Here is a tiny trained network, its code and every weight. The questions are about switching its units off for an input and a class, where a switched-off unit gives its printed mean instead of its output.

import numpy as np


def w(rows, s, z=0):
    codes = np.array(rows[::2]) - 128.0
    scale = np.full(codes.shape[1], s)
    scale[-1] = z or s
    return codes * scale


def norm(h):
    return h / np.sqrt((h * h).mean(-1, keepdims=True) + 1e-5)


def f(y):
    return y / 2 * (1 + np.tanh(0.7978845608 * (y + 0.044715 * y**3)))


def log_softmax(a):
    a = a - a.max(-1, keepdims=True)
    return a - np.log(np.exp(a).sum(-1, keepdims=True))


def net(x, mask):
    res = np.array(x, float).reshape(1, 6) / 4 @ E
    u = 0
    for l in range(3):
        y = f(norm(res) @ A[l][:, :-1].T + A[l][:, -1])
        res = res + np.where(mask[u : u + 5], y, B[l][:, -1]) @ B[l][:, :-1]
        u += 5
    return log_softmax(norm(res)[-1] @ U[:, :-1].T + U[:, -1])


A, B = {}, {}
E = w([
[144,52,73,109,91,177,253,123],'x0',
[59,17,133,147,165,43,123,226],'x1',
[126,125,124,126,144,142,119,133],'x2',
[234,79,49,231,192,40,107,50],'x3',
[77,129,16,143,62,134,93,121],'x4',
[145,122,123,83,125,116,114,134],'x5',
],0.0024)
A[0] = w([
[66,195,9,116,92,160,135,64,97],'0.n1',
[145,43,62,93,129,190,215,115,44],'0.n2',
[116,3,119,143,79,209,228,76,60],'0.n3',
[149,61,76,121,81,215,252,86,5],'0.n4',
[61,139,172,101,70,227,154,188,53],'0.n5',
],0.0038,0.0027)
B[0] = w([
[181,51,169,176,120,217,115,190,247],'0.n1',
[168,119,113,158,141,4,153,189,190],'0.n2',
[169,222,72,89,186,82,144,179,224],'0.n3',
[150,182,79,83,184,23,143,179,213],'0.n4',
[98,51,106,47,88,84,170,21,222],'0.n5',
],0.0047,0.0014)
A[1] = w([
[46,111,135,59,83,176,132,184,98],'1.n1',
[190,187,253,92,223,121,209,109,209],'1.n2',
[160,151,74,200,178,67,115,36,6],'1.n3',
[67,234,168,155,163,162,55,169,32],'1.n4',
[46,106,12,159,87,99,87,189,74],'1.n5',
],0.0034,0.0017)
B[1] = w([
[158,98,140,122,94,68,191,111,176],'1.n1',
[125,69,49,201,32,227,90,196,255],'1.n2',
[63,123,159,3,94,136,178,73,164],'1.n3',
[99,171,87,80,158,61,154,90,133],'1.n4',
[191,82,199,197,141,192,106,152,176],'1.n5',
],0.0046,0.0021)
A[2] = w([
[153,72,109,136,85,93,165,210,255],'2.n1',
[171,64,103,182,87,224,109,188,139],'2.n2',
[182,68,102,165,158,86,115,10,55],'2.n3',
[194,63,54,178,158,62,139,45,104],'2.n4',
[75,246,150,128,138,84,2,122,89],'2.n5',
],0.0046,0.0031)
B[2] = w([
[117,193,133,191,170,128,56,75,255],'2.n1',
[166,97,197,173,198,185,3,132,213],'2.n2',
[49,95,152,65,35,158,204,137,148],'2.n3',
[44,158,201,4,68,159,177,129,181],'2.n4',
[202,202,17,166,211,34,196,187,158],'2.n5',
],0.0049,0.0047)
U = w([
[210,226,50,115,202,15,187,222,103],'0',
[20,71,218,12,9,142,209,31,59],'1',
[173,116,213,195,188,152,49,75,223],'2',
[224,27,196,250,146,231,3,212,2],'3',
],0.0047,0.0037)

Each question gives the input, the list of numbers given to net, and the class t.
The units are the neurons (one row each of A and B). Each row of codes is followed by its name. A weight is (code - 128) times the scale printed after its matrix; where a second scale follows, it is the last column's (A, B and U).
mask holds one flag per neuron, layer by layer. A switched-off neuron (its flag False) gives its mean, the last column of its row in B, instead of its output. The means were averaged over made-up inputs and are rounded, as every weight is.
A unit's drop is (log p(t) with every unit on - log p(t) with that unit switched off) / (log p(t) with every unit on - log p(t) with every unit switched off).
The circuit of an input: a set's keep is (log p(t) with only the set's units on - log p(t) with every unit switched off) / (log p(t) with every unit on - log p(t) with every unit switched off). Starting from the 12 units with the biggest drops (on a tie, the unit counted first), units are removed one at a time, each time the one whose removal leaves the highest keep (on an exact tie, the one counted first), for as long as the keep stays at least 0.8.
units of the circuit, in order: the units of the circuit, biggest drop first
most important unit: the unit with the biggest drop
k most important neurons: the k neurons with the biggest drops, biggest first
top k neurons in layer l: the k neurons of layer l with the biggest drops, biggest first
drop of u: that unit's drop, to one decimal
input [-4,1,3,-2,-3,-7], class 0: most important unit => 1.n4
input [3,-2,-4,4,-1,-3], class 1: 2 most important neurons => [2.n4 1.n3]
input [-7,1,-8,-5,-7,4], class 0: units of the circuit, in order => [2.n5 2.n2]
input [-5,5,-7,-8,-2,2], class 1: units of the circuit, in order => [0.n5 2.n2]
input [7,-1,5,0,-7,5], class 0: 3 most important neurons => [0.n4 0.n3 0.n2]
input [-4,5,4,5,4,8], class 1: top 3 neurons in layer 0 => [0.n1 0.n3 0.n4]
input [6,-6,7,5,4,0], class 0: 2 most important neurons => [0.n4 0.n3]
input [-8,3,8,-1,-8,-6], class 0: 4 most important neurons => [2.n5 1.n4 0.n1 1.n5]
input [-8,0,3,7,2,-2], class 0: 3 most important neurons => [2.n5 0.n5 1.n1]
input [3,1,-3,4,1,-3], class 1: top 3 neurons in layer 2 => [2.n4 2.n5 2.n2]
input [7,0,5,1,4,-5], class 0: 2 most important neurons => [0.n4 0.n3]
input [-7,-7,3,-4,-3,4], class 0: 2 most important neurons => [2.n5 1.n4]
input [8,-2,-2,-7,3,6], class 0: top 3 neurons in layer 2 => [2.n4 2.n3 2.n1]
input [-7,-7,-5,1,-3,-3], class 0: units of the circuit, in order => [2.n5]
input [-4,0,-8,0,-8,7], class 3: drop of 1.n2 => 2.9
input [-6,7,-2,8,-4,1], class 1: drop of 1.n3 => 0.2
